Here is a tiny trained network, its code and every weight. The questions are about switching its units off for an input and a class, where a switched-off unit gives its printed mean instead of its output.

import numpy as np


def w(rows, s, z=0):
    codes = np.array(rows[::2]) - 128.0
    scale = np.full(codes.shape[1], s)
    scale[-1] = z or s
    return codes * scale


def norm(h):
    return h / np.sqrt((h * h).mean(-1, keepdims=True) + 1e-5)


def f(y):
    return np.maximum(y, 0)


def log_softmax(a):
    a = a - a.max(-1, keepdims=True)
    return a - np.log(np.exp(a).sum(-1, keepdims=True))


def net(x, mask):
    res = np.array(x, float).reshape(1, 7) / 4 @ E
    u = 0
    for l in range(2):
        y = f(norm(res) @ A[l][:, :-1].T + A[l][:, -1])
        res = res + np.where(mask[u : u + 14], y, B[l][:, -1]) @ B[l][:, :-1]
        u += 14
    return log_softmax(norm(res)[-1] @ U[:, :-1].T + U[:, -1])


A, B = {}, {}
E = w([
[84,3,232,129,210],'x0',
[130,128,128,127,127],'x1',
[197,191,185,226,182],'x2',
[175,80,221,215,10],'x3',
[121,129,130,133,128],'x4',
[128,128,127,128,128],'x5',
[127,128,127,128,128],'x6',
],0.0056)
A[0] = w([
[119,179,73,179,141,213],'L0N0',
[165,182,168,186,190,164],'L0N1',
[187,56,177,141,94,77],'L0N2',
[101,89,183,106,188,77],'L0N3',
[61,72,171,166,138,2],'L0N4',
[99,109,87,140,206,95],'L0N5',
[64,150,139,153,125,137],'L0N6',
[142,121,99,111,149,101],'L0N7',
[104,94,182,118,161,150],'L0N8',
[156,94,139,144,78,151],'L0N9',
[163,39,200,127,112,30],'L0N10',
[134,154,176,46,196,81],'L0N11',
[98,162,178,68,8,85],'L0N12',
[88,155,119,87,142,99],'L0N13',
],0.011,0.0039)
B[0] = w([
[165,71,83,86,168,234],'L0N0',
[136,196,110,171,174,254],'L0N1',
[118,98,61,146,182,225],'L0N2',
[81,164,168,85,116,209],'L0N3',
[125,106,36,121,125,190],'L0N4',
[213,177,189,148,75,189],'L0N5',
[202,120,98,100,106,139],'L0N6',
[206,17,146,127,123,151],'L0N7',
[129,112,163,111,223,216],'L0N8',
[42,137,122,178,7,204],'L0N9',
[70,122,3,103,162,227],'L0N10',
[169,166,160,127,115,184],'L0N11',
[144,176,191,109,47,197],'L0N12',
[182,78,107,110,102,172],'L0N13',
],0.0072,0.0062)
A[1] = w([
[154,122,105,192,231,187],'L1N0',
[103,98,183,43,96,51],'L1N1',
[104,55,118,37,116,101],'L1N2',
[41,139,74,96,95,104],'L1N3',
[169,67,51,134,69,221],'L1N4',
[132,198,152,203,187,130],'L1N5',
[145,141,94,53,197,89],'L1N6',
[81,209,123,207,84,167],'L1N7',
[66,30,158,223,114,179],'L1N8',
[79,61,81,44,228,157],'L1N9',
[112,146,139,66,174,146],'L1N10',
[27,93,204,219,154,3],'L1N11',
[207,147,126,73,113,190],'L1N12',
[165,161,19,244,137,219],'L1N13',
],0.011,0.0035)
B[1] = w([
[75,165,116,147,70,217],'L1N0',
[219,165,106,216,155,155],'L1N1',
[167,76,74,112,159,182],'L1N2',
[126,134,165,83,106,174],'L1N3',
[55,148,167,67,172,206],'L1N4',
[66,101,99,2,116,190],'L1N5',
[78,163,140,143,108,192],'L1N6',
[199,93,193,133,120,182],'L1N7',
[121,181,72,86,167,181],'L1N8',
[186,148,149,146,94,227],'L1N9',
[172,48,231,159,136,167],'L1N10',
[145,193,45,138,101,153],'L1N11',
[63,102,88,165,129,198],'L1N12',
[180,79,152,181,145,248],'L1N13',
],0.0092,0.011)
U = w([
[80,78,53,7,156,113],'0',
[235,61,195,181,138,244],'1',
[94,200,54,234,176,119],'2',
[53,201,241,86,207,61],'3',
[99,153,186,83,2,5],'4',
],0.022,0.0036)

Each question gives the input, the list of numbers given to net, and the class t.
The units are the neurons (one row each of A and B). Each row of codes is followed by its name. A weight is (code - 128) times the scale printed after its matrix; where a second scale follows, it is the last column's (A, B and U).
mask holds one flag per neuron, layer by layer. A switched-off neuron (its flag False) gives its mean, the last column of its row in B, instead of its output. The means were averaged over made-up inputs and are rounded, as every weight is.
A unit's drop is (log p(t) with every unit on - log p(t) with that unit switched off) / (log p(t) with every unit on - log p(t) with every unit switched off).
most important unit: the unit with the biggest drop
k most important neurons: the k neurons with the biggest drops, biggest first
k most important neurons of layer l: the k neurons of layer l with the biggest drops, biggest first
drop when u is switched off: that unit's drop, to one decimal
input [3,-6,2,1,8,8,4], class 2: most important unit => L1N4
input [-7,-5,7,1,-7,-3,-1], class 1: 3 most important neurons => (L1N13 L1N7 L0N10)
input [1,-4,8,5,6,8,-6], class 2: 3 most important neurons => (L1N0 L1N11 L1N10)
input [1,-5,3,-8,8,-8,0], class 3: 3 most important neurons => (L0N10 L0N4 L0N2)
input [0,-8,3,-8,-6,-3,7], class 2: 2 most important neurons => (L1N4 L1N12)
input [1,-7,-1,-6,-8,5,6], class 1: 2 most important neurons => (L1N5 L0N1)
input [1,-3,7,-8,-3,4,-7], class 3: 3 most important neurons => (L1N5 L0N10 L0N2)
input [-3,3,7,1,-6,0,1], class 1: 2 most important neurons of layer 0 => (L0N8 L0N10)
input [1,-8,1,5,0,-6,1], class 2: 2 most important neurons => (L0N2 L1N5)
input [-8,1,0,1,0,6,3], class 4: 4 most important neurons of layer 1 => (L1N2 L1N4 L1N5 L1N8)
input [6,7,1,-4,6,2,-6], class 3: 2 most important neurons of layer 1 => (L1N13 L1N7)
input [3,6,3,0,7,-7,2], class 3: 2 most important neurons => (L0N3 L1N5)
input [6,0,0,6,3,-6,3], class 0: 3 most important neurons of layer 0 => (L0N10 L0N1 L0N4)
input [2,-3,5,8,6,1,-3], class 2: most important unit => L1N8
input [3,1,6,-1,0,-5,2], class 3: drop when L1N5 is switched off => 0.2
input [8,1,0,4,1,7,-3], class 0: drop when L0N10 is switched off => 0.3
input [-7,5,3,6,-1,4,-7], class 1: drop when L1N7 is switched off => 0.2
input [4,7,0,7,5,-6,8], class 0: 2 most important neurons of layer 0 => (L0N1 L0N10)
